Each row is followed by its class.
[-0.76 -0.93 -2.44  0.87  2.47 -0.30  0.13  0.07  0.16  2.18  0.65 -2.07
 -0.52  0.76  0.85 -0.67  0.04 -0.58  0.32  0.40  0.03  0.53  0.00  1.03
 -2.76] => (20)
[-1.17  0.35 -0.72  0.92  1.01  0.00  0.20  0.05  0.05  1.27 -0.37 -0.45
 -0.10 -0.31  0.31 -0.04  0.16  0.06  0.17 -0.09  0.37  0.42  0.22  0.09
 -1.70] => (19)
[-0.09  0.56 -0.02  2.65  0.00 -0.01  0.08 -0.12  0.09  2.17 -0.44 -0.26
 -0.42 -0.64  0.99 -0.46 -0.43 -0.34 -0.53 -0.18  0.06 -0.44 -0.03 -0.12
 -1.52] => (20)
[-0.22  0.19  0.00  1.75  0.70 -0.83 -0.10 -0.30  0.06  1.51 -1.24 -0.40
 -0.50 -0.86  0.96 -0.72 -0.77 -0.74  0.42 -0.25 -0.26 -0.31 -0.14 -0.64
 -1.60] => (20)
[-1.15  0.00 -1.09  0.50  2.15  0.06  0.54 -0.25  0.33  0.94  0.26 -1.05
 -0.38 -0.40  0.98 -1.15 -0.66 -0.04  0.59 -1.39 -1.71  0.35 -0.20 -0.13
 -2.62] => (19)
[-1.45 -0.20 -1.75 -1.21  2.19  0.38  0.66 -0.32 -0.20  1.23  2.08 -1.13
 -0.09  0.42  0.39 -1.01 -0.10 -0.04  0.20 -0.76 -0.28  0.34 -0.22  0.13
 -2.39] => (17)
[-1.93 -0.40 -2.18 -2.02  2.92  0.15  0.22 -0.28 -0.04 -0.30  1.06 -1.52
 -0.34 -0.26  0.94 -1.13 -0.31 -0.15  0.58 -2.19 -2.18  0.18 -0.30  0.19
 -2.96] => (20)
[-2.54  0.97 -1.07  0.15  1.92  0.19  0.68  0.09 -0.01  1.38 -0.32 -0.85
 -0.48  0.25  1.62 -0.87 -0.46 -0.13  0.68 -1.66 -2.00 -0.20 -0.16  0.02
 -3.25] => (19)
[-1.74  0.68 -0.03 -0.30  0.95  0.83  0.25  0.20 -0.37  1.06 -0.30 -0.79
 -0.29 -0.74  1.48 -0.25 -0.62 -0.05  0.68 -1.13  0.06 -0.10  0.05  0.29
 -2.34] => (19)
[-1.71 -0.97 -1.44 -3.13  3.06 -0.04  0.56  0.35  0.13  0.93  0.24 -1.25
 -0.75 -0.65  2.40 -0.89  0.85 -0.18  0.61 -1.67 -0.33  0.11  0.09 -0.08
 -3.11] => (26)
[-4.47  0.98  0.87  0.06  2.60 -0.08  0.38  0.33  0.69  1.20 -4.08 -1.20
 -1.68 -1.64  3.21  0.05 -1.19 -0.92  0.81 -3.72 -2.62  0.04  0.51 -0.32
 -2.53] => (17)
[-1.69 -0.30 -0.86 -1.31  1.59  0.19 -0.02  0.23 -0.27  0.52  0.27 -0.81
 -0.74  0.15  0.97 -0.52  0.01 -0.10  0.52 -0.85 -0.42  0.10  0.12 -0.13
 -1.83] => (26)
[ 0.51 -1.21 -0.39  0.45  3.38 -0.39  0.12 -0.96  0.97 -2.33  0.79 -0.80
 -0.65 -0.93  1.14 -2.31 -2.67 -0.20  0.35 -4.61 -6.14 -0.52 -0.57 -0.10
 -0.47] => (19)
[-2.46  0.85 -1.05 -0.01  0.95  0.17  0.57  0.57 -0.02  2.42 -0.43 -0.94
  0.18 -0.30  1.35 -0.05  0.62  0.10  0.60  0.12  1.18  0.77  0.06  0.57
 -3.27] => (19)
[-0.57 -0.54 -1.91 -1.43  1.74  0.00  0.72  0.03 -0.06  0.90  2.87 -1.94
  0.01  0.67  0.13 -0.63  0.36  0.02  0.30  0.05  0.82  0.45 -0.14  0.39
 -1.96] => (17)
[-1.40 -0.11 -1.65  1.32  1.19 -0.03 -0.04  0.18 -0.18  1.72  0.66 -1.31
 -0.01  0.06  0.52 -0.43 -0.55 -0.33  0.50 -0.83 -0.41  0.23 -0.10  0.66
 -3.12] => (26)
[-1.14 -0.05 -1.90 -1.39  1.80  0.29  0.41 -0.40 -0.14  0.71  2.88 -1.22
  0.06  0.65  0.15 -0.96  0.00  0.00  0.52 -0.55  0.21  0.35 -0.35  0.53
 -1.91] => (17)
[-1.02 -0.10 -1.37 -1.33  1.93  0.20  0.29 -0.61  0.15  0.95  2.12 -1.87
  0.17  0.66  0.58  0.07  0.04  0.14  0.60 -0.64  0.16  0.15 -0.12  0.40
 -2.30] => (17)
[-2.94 -0.92 -4.35 -3.44  3.95  0.16  0.83 -0.19  0.05 -0.18  2.72 -3.26
  0.00  0.40  1.26 -1.28 -0.31 -0.21  0.95 -2.90 -3.01  0.70 -0.14  0.70
 -4.46] => (20)
[-2.81  0.63 -0.10 -0.03  2.49 -0.06  0.39 -0.01  0.63  1.05 -1.62 -1.35
 -1.16 -0.47  1.87 -0.39 -0.24 -0.43  0.62 -2.38 -1.15  0.11  0.21  0.00
 -2.13] => (17)
[-1.55 -0.30 -1.19 -0.12  1.35  0.15  0.30 -0.02  0.11  1.30  0.24 -0.82
 -0.03 -0.59  0.64 -0.35 -0.04 -0.17  0.58 -0.65 -0.53  0.30 -0.11  0.14
 -2.86] => (26)
[-1.55 -0.33 -2.20 -1.65  2.67 -0.03  0.49  0.17  0.19 -0.38  1.38 -1.30
  0.12 -0.31  0.88 -0.97 -0.40 -0.29  0.36 -1.68 -1.41  0.50 -0.16  0.11
 -2.31] => (20)
[-3.59  0.45  0.91 -0.23  2.58 -0.10  0.09  0.62  0.81  1.78 -2.89 -1.80
 -1.89 -0.67  2.76 -0.36 -1.03 -0.54  0.43 -2.16 -1.51  0.26  0.81  0.45
 -2.08] => (17)
[-1.67  0.72 -0.51  0.08  1.50  0.09  0.71 -0.14  0.38  1.08 -0.38 -0.60
 -0.37 -1.07  1.34 -0.47 -0.13  0.04  0.48 -1.11 -0.30  0.62  0.21 -0.39
 -2.96] => (19)
[-3.58 -0.87 -4.06 -6.14  4.46  0.26  0.65  0.00 -1.08 -3.66  3.07 -3.01
  0.17 -0.01  1.18 -1.10 -0.21  0.32  0.95 -3.69 -4.32  0.84 -1.39  0.65
 -3.50] => (20)
[ 0.73 -0.88 -3.05 -1.22  1.31  0.21  0.28 -0.59 -0.53  1.59  4.74 -1.34
  0.69  2.01 -0.99 -0.81  0.98  0.22  0.39  1.86  1.67  0.38 -0.28  1.33
 -1.70] => (17)
[-2.84  0.45  0.02 -0.43  2.05  0.01  0.16  0.33  0.17  0.82 -1.47 -1.23
 -0.75 -0.57  2.09 -0.07 -0.75 -0.54  0.48 -2.19 -1.41  0.08  0.42  0.10
 -2.07] => (17)
[-1.58  0.32 -0.83  1.11  0.24 -0.15 -0.08  0.67 -0.01  3.04 -0.05 -1.43
 -0.13  1.20  0.53 -0.17  1.17 -0.47  0.16  1.99  2.26  1.00  0.17  1.19
 -2.19] => (19)
[-0.28  0.50 -0.35 -1.36  0.95  0.19  0.10 -0.54  0.00 -0.32  1.60 -0.41
  0.32 -0.02  0.23 -0.87  0.08  0.24  0.38 -0.48  0.28  0.14 -0.18 -0.16
 -0.57] => (17)
[-1.14 -0.47 -3.20 -1.49  2.64  0.19  0.97 -0.73 -0.25  1.21  4.64 -1.68
  0.40  0.80  0.34 -1.92  0.64  0.39  1.12 -0.41  0.17  0.22 -0.86  0.31
 -3.34] => (17)
[-2.53  2.89 -1.39  5.93 -0.20  0.57  1.15 -1.46  0.50  1.45  1.25 -0.06
  0.68 -1.46 -0.41 -0.46 -2.50 -0.05  1.06 -1.99 -1.65  0.04 -0.77 -0.18
 -3.79] => (26)
[-1.42  0.92 -1.15  3.21  0.35  0.06  0.37 -0.38  0.00  1.77  0.84 -0.69
  0.17 -0.39  0.10 -0.39 -0.92 -0.41  0.38 -0.74 -0.74  0.07 -0.36  0.37
 -2.87] => (26)
[-0.56 -0.52 -1.52  0.90  1.52 -0.11  0.17 -0.02  0.32  1.89 -0.22 -1.14
 -0.15 -0.08  0.90 -0.83  0.21 -0.42  0.39 -0.36 -0.64  0.19 -0.08  0.48
 -3.13] => (20)
[-0.74  0.75 -1.27  2.49 -0.03  0.15  0.47 -0.28  0.19  1.38  0.73 -0.70
  0.32 -0.12 -0.19 -0.22 -0.45 -0.28  0.41  0.06 -0.12  0.12 -0.48  0.02
 -2.10] => (26)
[-0.29 -0.63 -3.72 -1.61  2.48  0.28  0.76 -1.14 -0.43  1.34  5.72 -1.87
  0.27  1.00 -0.29 -1.75  0.73  0.06  0.70  0.30  1.29  0.42 -0.87  0.59
 -3.51] => (17)
[-1.97 -0.54 -1.67 -0.97  2.39 -0.09  0.26  0.19  0.14  1.45  0.47 -1.33
 -0.44 -0.51  1.28 -0.78  0.11 -0.29  0.85 -1.35 -0.55 -0.73  0.43 -0.06
 -3.65] => (26)
[-1.17  0.79 -0.99  1.52  0.98  0.04  0.54 -0.46 -0.02  1.29  0.37 -0.74
 -0.15 -1.20  0.44 -0.45 -0.70 -0.47  0.53 -0.71 -0.63  0.12  0.00  0.80
 -2.67] => (26)
[-1.52  0.43 -0.14  0.32  1.40  0.29  0.91  0.03  0.11  1.17 -0.50 -0.67
 -0.20 -0.86  1.02 -0.04  0.00 -0.14  0.53 -0.64 -0.25  0.00 -0.03 -0.07
 -2.02] => (19)
[-2.17  0.09 -1.29  0.38  2.39 -0.02  0.45 -0.32  0.04  1.20  0.34 -1.53
 -0.41 -0.61  1.38 -1.20 -0.57 -0.41  0.81 -2.00 -1.43 -0.17  0.86 -0.14
 -3.25] => (20)
[-0.87 -0.47 -1.15  0.25  2.42 -0.30  0.32 -0.40  0.30 -0.21  0.29  0.11
 -0.90 -0.63  0.99 -1.56 -2.32 -0.11  1.29 -2.22 -2.79  0.11  0.27 -0.02
 -1.96] => (19)

Each row is followed by its class.
[-0.87  3.39  0.01 -0.70 -2.64  1.65  4.18  1.59  2.20  3.84  1.37  4.41
 -0.14 -1.53  0.51  0.62  3.64 -2.76  0.25 -2.19 -0.24 -0.64 -0.36 -0.12
 -0.26] => Pj
[-1.34 -0.71  0.32 -1.01 -0.54 -0.64  0.12 -0.65 -0.05  1.36  0.35  2.16
  0.68  0.36  0.71  0.03  0.83 -0.85  0.51 -0.63  0.84  0.72  0.14  1.26
  1.79] => ZH
[-0.02 -4.89 -0.30 -1.05 -1.25 -1.33 -0.13  0.86 -0.16 -0.58 -0.85 -4.92
  4.11 -0.50  1.21 -1.32  0.52  0.28  1.33 -1.45  1.67  0.89  1.25  2.46
  0.14] => NJ
[-0.44 -2.22  0.36 -0.25 -0.28 -0.50  0.53  0.35 -0.09  0.68 -0.28 -0.14
  1.15  0.41  0.19 -0.09  0.39 -1.01 -0.20 -1.13  0.35  0.22  0.63  0.69
 -0.47] => NJ
[-0.65 -1.32 -0.03 -0.37 -2.20 -0.07  2.01  1.49  0.87  1.36  0.56  0.56
  1.46  0.08 -0.04 -0.12  1.52 -0.74 -0.40 -1.90  1.44 -0.73  0.73  2.10
 -0.37] => Pj
